Below is a small trained network, with its code and all its weights. Each question gives an input and a class and asks what happens when units are switched off, that is, made to give their printed mean instead of their output.

import numpy as np


def w(rows, s, z=0):
    codes = np.array(rows[::2]) - 128.0
    scale = np.full(codes.shape[1], s)
    scale[-1] = z or s
    return codes * scale


def f(y):
    return y / 2 * (1 + np.tanh(0.7978845608 * (y + 0.044715 * y**3)))


def log_softmax(a):
    a = a - a.max(-1, keepdims=True)
    return a - np.log(np.exp(a).sum(-1, keepdims=True))


def net(x, mask):
    res = np.array(x, float).reshape(1, 7) / 4 @ E
    y = f(res @ A[0][:, :-1].T + A[0][:, -1])
    res = res + np.where(mask, y, B[0][:, -1]) @ B[0][:, :-1]
    return log_softmax(res[-1] @ U[:, :-1].T + U[:, -1])


A, B = {}, {}
E = w([
[231,112,123,123,176,194,127],'x0',
[62,198,168,183,187,143,69],'x1',
[161,58,100,53,34,125,39],'x2',
[135,163,254,166,49,114,133],'x3',
[174,184,143,119,49,219,55],'x4',
[85,143,173,17,164,108,175],'x5',
[159,66,147,175,131,87,55],'x6',
],0.006)
A[0] = w([
[75,209,190,153,117,141,55,215],'neuron 0',
[97,154,112,193,237,143,154,252],'neuron 1',
[91,206,174,95,185,137,232,213],'neuron 2',
[121,163,178,201,107,137,23,247],'neuron 3',
[210,93,95,44,117,187,61,182],'neuron 4',
[156,119,129,78,83,142,78,207],'neuron 5',
[139,164,73,103,13,132,213,250],'neuron 6',
[87,170,173,151,97,140,2,192],'neuron 7',
[204,109,196,239,108,140,73,202],'neuron 8',
[124,47,122,43,79,53,143,237],'neuron 9',
[71,159,92,160,246,130,187,245],'neuron 10',
[209,99,96,70,99,170,91,188],'neuron 11',
[101,59,134,64,114,37,146,159],'neuron 12',
[192,94,85,41,96,175,94,178],'neuron 13',
[124,81,59,202,199,124,115,198],'neuron 14',
[87,110,135,65,86,46,219,239],'neuron 15',
[65,203,167,155,103,127,41,191],'neuron 16',
[91,197,167,121,212,157,211,216],'neuron 17',
[81,47,70,110,189,57,148,244],'neuron 18',
[189,88,92,38,106,160,99,193],'neuron 19',
[126,140,142,101,92,160,16,237],'neuron 20',
[120,195,120,159,26,161,194,224],'neuron 21',
[100,234,193,103,157,166,222,197],'neuron 22',
[250,64,178,212,116,136,93,183],'neuron 23',
[79,61,128,50,132,34,169,175],'neuron 24',
],0.0068,0.0025)
B[0] = w([
[68,152,99,80,33,81,72,208],'neuron 0',
[151,145,63,82,152,34,187,235],'neuron 1',
[100,205,203,63,144,73,201,232],'neuron 2',
[123,108,59,144,6,51,51,217],'neuron 3',
[201,66,145,56,166,188,66,228],'neuron 4',
[142,97,119,131,133,185,64,189],'neuron 5',
[124,196,173,189,115,253,117,201],'neuron 6',
[69,90,39,95,27,102,5,208],'neuron 7',
[206,92,151,204,29,49,123,206],'neuron 8',
[74,55,208,184,182,191,87,228],'neuron 9',
[123,141,74,65,200,47,236,254],'neuron 10',
[216,94,166,88,166,201,82,210],'neuron 11',
[34,33,192,196,163,143,125,199],'neuron 12',
[187,86,169,68,208,247,56,217],'neuron 13',
[184,50,19,148,175,96,199,201],'neuron 14',
[26,144,217,172,145,158,138,228],'neuron 15',
[41,150,67,83,36,92,61,202],'neuron 16',
[136,206,169,19,152,43,196,231],'neuron 17',
[65,38,100,169,248,130,179,239],'neuron 18',
[173,61,174,80,226,239,63,214],'neuron 19',
[127,97,98,98,96,162,10,213],'neuron 20',
[123,214,144,187,63,194,113,185],'neuron 21',
[126,226,224,47,89,100,143,222],'neuron 22',
[237,72,181,186,96,77,139,205],'neuron 23',
[46,73,180,166,194,129,160,220],'neuron 24',
],0.0057,0.0058)
U = w([
[23,73,197,199,171,146,140,2],'0',
[206,84,148,65,174,227,73,130],'1',
[123,223,158,186,93,224,147,223],'2',
[78,139,59,114,55,106,40,136],'3',
[228,102,147,227,80,73,128,158],'4',
[132,117,2,115,199,88,196,29],'5',
[115,230,205,21,139,74,179,180],'6',
],0.0071,0.00042)

Each question gives the input, the list of numbers given to net, and the class t.
The units are the neurons (one row each of A and B). Each row of codes is followed by its name. A weight is (code - 128) times the scale printed after its matrix; where a second scale follows, it is the last column's (A, B and U).
mask holds one flag per neuron, in row order. A switched-off neuron (its flag False) gives its mean, the last column of its row in B, instead of its output. The means were averaged over made-up inputs and are rounded, as every weight is.
A unit's drop is (log p(t) with every unit on - log p(t) with that unit switched off) / (log p(t) with every unit on - log p(t) with every unit switched off).
The circuit of an input: a set's keep is (log p(t) with only the set's units on - log p(t) with every unit switched off) / (log p(t) with every unit on - log p(t) with every unit switched off). Starting from the 12 units with the biggest drops (on a tie, the unit counted first), units are removed one at a time, each time the one whose removal leaves the highest keep (on an exact tie, the one counted first), for as long as the keep stays at least 0.8.
circuit, biggest first: the units of the circuit, biggest drop first
unit that matters most: the unit with the biggest drop
top k neurons: the k neurons with the biggest drops, biggest first
drop when u is switched off: that unit's drop, to one decimal
input [7,-1,-8,0,-1,0,7], class 5: circuit, biggest first	[neuron 1; neuron 14]
input [1,-7,-1,0,1,-1,-8], class 2: circuit, biggest first	[neuron 6; neuron 21]
input [7,7,-5,-5,7,-6,8], class 4: unit that matters most	neuron 23
input [2,7,1,-1,-7,-8,3], class 5: circuit, biggest first	[neuron 14; neuron 1]
input [-5,6,-8,-8,3,8,8], class 6: top 3 neurons	[neuron 17; neuron 2; neuron 22]
input [5,5,-2,7,8,7,1], class 3: top 2 neurons	[neuron 7; neuron 3]
input [-4,-1,1,0,8,7,-4], class 2: top 3 neurons	[neuron 6; neuron 21; neuron 10]
input [0,7,-8,-1,-8,-8,-6], class 6: top 2 neurons	[neuron 17; neuron 22]
input [3,6,-6,-6,7,3,4], class 6: top 3 neurons	[neuron 17; neuron 18; neuron 22]
input [-5,-5,1,6,4,4,-1], class 2: top 3 neurons	[neuron 6; neuron 21; neuron 18]
input [2,-7,2,-3,-6,1,7], class 0: drop when neuron 24 is switched off	0.1
input [-1,0,-6,1,5,-7,4], class 4: drop when neuron 23 is switched off	0.5
input [0,-1,-4,-8,5,-5,-2], class 5: drop when neuron 14 is switched off	0.2
input [6,3,-5,-2,-6,2,4], class 5: unit that matters most	neuron 14
